Below is a small trained network, with its code and all its weights. Each question gives an input and a target symbol and asks what happens when units are switched off, that is, made to give their printed mean instead of their output.

import numpy as np


def w(rows, s, z=0):
    codes = np.array(rows[::2]) - 128.0
    scale = np.full(codes.shape[1], s)
    scale[-1] = z or s
    return codes * scale


def softmax(a):
    e = np.exp(a - a.max(-1, keepdims=True))
    return e / e.sum(-1, keepdims=True)


def log_softmax(a):
    a = a - a.max(-1, keepdims=True)
    return a - np.log(np.exp(a).sum(-1, keepdims=True))


def net(x, mask):
    ids = ['γδημπσω'.index(c) for c in x.split()]
    T = len(ids)
    res = E[ids] + P[:T]
    u = 0
    for l in range(3):
        r = res
        for j in range(2):
            rows = slice(3 * j, 3 * j + 3)
            q, k, v = (r @ M[l][rows].T for M in (Q, K, V))
            z = softmax(np.where(np.tri(T) > 0, q @ k.T / 3**0.5, -1e9)) @ v
            o = O[l][rows]
            res = res + np.where(mask[u + j], z, o[:, -1]) @ o[:, :-1]
        u += 2
    return log_softmax(res[-1] @ U[:, :-1].T + U[:, -1])


Q, K, V, O = {}, {}, {}, {}
E = w([
[121,121,96,112],'γ',
[131,135,88,114],'δ',
[186,172,92,106],'η',
[57,77,103,113],'μ',
[189,148,83,185],'π',
[85,142,51,8],'σ',
[134,32,132,193],'ω',
],0.018)
P = w([
[171,135,1,116],'0',
[135,158,32,145],'1',
[122,139,70,153],'2',
[124,128,100,148],'3',
[122,126,126,150],'4',
[131,155,142,148],'5',
[124,131,163,139],'6',
[109,111,177,129],'7',
[60,116,174,126],'8',
[75,140,173,111],'9',
],0.0082)
Q[0] = w([
[157,154,61,7],'0.h1',
[122,214,97,169],'0.h1',
[106,176,148,97],'0.h1',
[186,108,113,85],'0.h2',
[71,205,134,119],'0.h2',
[108,104,157,112],'0.h2',
],0.014)
K[0] = w([
[96,172,72,64],'0.h1',
[153,141,156,116],'0.h1',
[147,174,108,103],'0.h1',
[138,117,27,35],'0.h2',
[5,34,140,132],'0.h2',
[129,175,141,187],'0.h2',
],0.014)
V[0] = w([
[160,144,122,183],'0.h1',
[83,130,127,1],'0.h1',
[53,101,178,101],'0.h1',
[240,117,106,65],'0.h2',
[117,154,72,179],'0.h2',
[242,106,233,133],'0.h2',
],0.0057)
O[0] = w([
[203,92,105,43,122],'0.h1',
[120,2,105,89,144],'0.h1',
[145,220,130,221,92],'0.h1',
[57,152,120,180,155],'0.h2',
[105,193,38,152,185],'0.h2',
[222,114,186,166,3],'0.h2',
],0.006,0.0058)
Q[1] = w([
[88,50,211,62],'1.h1',
[202,131,228,148],'1.h1',
[88,131,100,193],'1.h1',
[139,137,11,130],'1.h2',
[132,158,129,96],'1.h2',
[149,93,201,109],'1.h2',
],0.011)
K[1] = w([
[157,147,172,108],'1.h1',
[177,208,75,221],'1.h1',
[110,114,102,88],'1.h1',
[121,138,163,180],'1.h2',
[88,105,63,111],'1.h2',
[107,147,74,6],'1.h2',
],0.014)
V[1] = w([
[84,160,175,103],'1.h1',
[132,68,121,254],'1.h1',
[204,97,168,35],'1.h1',
[108,39,145,153],'1.h2',
[84,115,233,155],'1.h2',
[187,87,35,243],'1.h2',
],0.0083)
O[1] = w([
[131,129,111,117,116],'1.h1',
[1,214,73,123,57],'1.h1',
[128,156,164,117,60],'1.h1',
[153,93,117,171,128],'1.h2',
[19,199,141,99,28],'1.h2',
[170,17,142,137,254],'1.h2',
],0.008,0.01)
Q[2] = w([
[99,114,214,149],'2.h1',
[155,93,191,128],'2.h1',
[181,92,122,158],'2.h1',
[175,127,128,108],'2.h2',
[143,223,130,69],'2.h2',
[174,79,10,140],'2.h2',
],0.012)
K[2] = w([
[184,148,192,155],'2.h1',
[78,212,174,133],'2.h1',
[177,83,206,55],'2.h1',
[193,160,99,141],'2.h2',
[144,64,8,146],'2.h2',
[159,198,241,231],'2.h2',
],0.011)
V[2] = w([
[160,181,128,172],'2.h1',
[160,66,125,209],'2.h1',
[88,63,126,83],'2.h1',
[122,128,70,7],'2.h2',
[164,143,78,137],'2.h2',
[145,111,200,97],'2.h2',
],0.012)
O[2] = w([
[155,160,104,107,63],'2.h1',
[105,181,114,131,250],'2.h1',
[80,132,156,121,208],'2.h1',
[114,113,141,8,95],'2.h2',
[137,84,77,99,182],'2.h2',
[169,163,141,112,109],'2.h2',
],0.014,0.021)
U = w([
[120,154,128,102,165],'γ',
[142,136,102,93,2],'δ',
[184,155,119,74,122],'η',
[50,217,129,69,225],'μ',
[155,70,64,127,158],'π',
[191,1,237,106,44],'σ',
[111,124,102,146,160],'ω',
],0.0068,0.0069)

Each question gives the input, a string of symbols that net reads in full, and the target symbol t.
The units are the heads (3 rows each of Q, K, V and O). Each row of codes is followed by its name. A weight is (code - 128) times the scale printed after its matrix; where a second scale follows, it is the last column's (O and U).
mask holds one flag per head, layer by layer. A switched-off head (its flag False) gives its mean, the last column of its rows in O, instead of its output. The means were averaged over made-up inputs and are rounded, as every weight is.
A unit's drop is (log p(t) with every unit on - log p(t) with that unit switched off) / (log p(t) with every unit on - log p(t) with every unit switched off).
The circuit of an input: a set's keep is (log p(t) with only the set's units on - log p(t) with every unit switched off) / (log p(t) with every unit on - log p(t) with every unit switched off). Starting from all 6 units, units are removed one at a time, each time the one whose removal leaves the highest keep (on an exact tie, the one counted first), for as long as the keep stays at least 0.8.
units of the circuit, in order: the units of the circuit, biggest drop first
most important unit: the unit with the biggest drop
which heads matter: for each layer, one digit per head in row order, 1 if its drop is at least 0.15 and else 0, layers parted by /
drop of u: that unit's drop, to one decimal
input μ π μ σ π γ δ μ μ σ, target σ: which heads matter -> 01 / 10 / 10
input μ ω δ μ γ η μ η, target μ: most important unit -> 1.h2
input μ μ γ, target μ: which heads matter -> 00 / 10 / 01
input η μ μ η μ η, target μ: which heads matter -> 00 / 11 / 01
input σ μ γ, target σ: units of the circuit, in order -> [2.h1; 2.h2]
input γ σ π, target σ: which heads matter -> 00 / 10 / 10
input μ μ η η η σ η μ, target σ: units of the circuit, in order -> [1.h1; 0.h2]
input μ η η μ μ μ μ, target μ: units of the circuit, in order -> [2.h2; 1.h2]
input δ η μ σ η δ, target σ: which heads matter -> 01 / 10 / 11
input μ μ μ γ π μ μ μ μ γ, target μ: units of the circuit, in order -> [1.h2; 2.h2]
input γ σ δ, target σ: units of the circuit, in order -> [2.h1; 1.h1]
input γ π μ η η μ μ δ, target μ: units of the circuit, in order -> [1.h2; 2.h2; 1.h1]
input π μ γ μ π σ σ π, target σ: drop of 0.h2 -> 0.2
input γ γ γ μ, target μ: drop of 0.h1 -> 0.1
input γ σ μ, target σ: drop of 2.h1 -> 0.3
input π π σ γ σ μ η, target σ: most important unit -> 0.h2
